.09; -.09; -.08; -.02; .02; .23; -.03; -.14; .14; .05; .04; .27; -.13; .00; -.28; .17; -.08; .09; -.01; .01; .21; .14; -.18; -.08; .01; -.06; -.14; .00; .01; -.01; .06; -.11 : B > P
-.30; .01; -.04; .03; .04; .04; .00; .05; .14; -.01; .01; .29; .06; -.01; -.11; .05; -.10; -.27; -.08; .31; -.32; -.46; -.11; -.19; -.02; .01; -.05; -.40; .08; .04; -.07; -.07 : G > C
.11; -.06; -.10; -.02; .16; .17; .00; -.07; .15; .02; -.07; .33; -.25; .01; -.16; .09; -.24; .05; -.03; .08; .34; -.01; -.20; -.05; .11; .03; -.07; .05; .03; .01; .11; -.06 : B > P
.19; .03; -.01; -.03; -.08; .00; .03; .18; -.38; .07; .00; -.16; -.23; -.01; -.24; .18; -.01; .20; -.20; -.26; -.20; .27; .03; .21; .10; .13; -.58; .07; .12; .06; -.02; .04 : G > W
-.03; .00; -.14; .01; .15; .17; .00; .01; .20; .01; -.09; .43; -.16; .03; -.14; -.06; -.36; .01; -.07; .28; .05; -.26; -.14; -.08; .07; .07; -.10; -.13; .03; .07; .14; -.09 : G > C
.14; -.14; -.09; -.03; .10; .17; -.01; -.13; .00; .03; -.07; .36; -.27; .01; -.26; .13; -.21; .19; -.07; .06; .34; .05; -.20; -.05; .13; -.05; -.04; .02; .01; .02; .08; -.07 : B > P
-.23; -.07; -.10; -.04; .04; .05; -.03; -.15; .20; .05; -.09; .35; -.08; -.02; -.08; .01; -.28; -.04; -.03; .32; .25; -.10; -.35; -.31; .00; -.06; .27; -.30; -.09; -.09; -.03; -.12 : B > P
.02; .02; -.06; -.07; .14; -.11; -.03; .07; .04; -.01; -.22; .32; -.40; -.01; -.04; -.12; -.43; .04; -.04; .22; .20; -.08; -.34; -.11; -.02; .04; -.01; -.26; -.04; .02; .10; -.10 : G > W
-.05; -.09; -.06; .03; .12; .18; -.03; -.08; -.03; -.03; .01; .34; -.02; .02; -.21; .15; -.09; .09; -.04; .11; .01; -.25; .01; -.06; .06; .00; -.09; -.11; .02; .09; .09; -.08 : B > P
-.02; -.09; -.04; -.02; .09; .05; -.02; -.10; .11; .03; -.06; .39; -.17; .00; -.16; .14; -.16; .06; -.04; .14; .18; .07; -.24; -.09; .10; -.03; -.06; -.19; -.08; .02; .01; -.09 : B > Y
-.12; .01; -.08; -.04; .09; .10; .02; .06; .23; .00; -.08; .33; -.20; .00; -.03; -.07; -.31; -.14; -.10; .32; .00; -.23; -.37; -.27; -.01; .00; .03; -.36; .04; -.02; -.01; -.11 : G > C
.14; -.03; -.06; -.11; .00; -.24; -.05; .13; -.10; .09; -.23; .03; -.62; .01; -.13; .00; -.47; .12; -.12; -.06; .35; .24; -.36; -.15; -.11; .02; -.16; -.08; -.11; .01; .06; -.17 : B > Y
.01; -.07; -.04; -.03; .06; .10; -.02; -.08; .00; .03; -.09; .22; -.16; .01; -.12; .08; -.20; .13; -.05; .07; .21; .00; -.27; -.16; .01; -.05; .04; -.12; -.06; .00; .03; -.10 : B > P
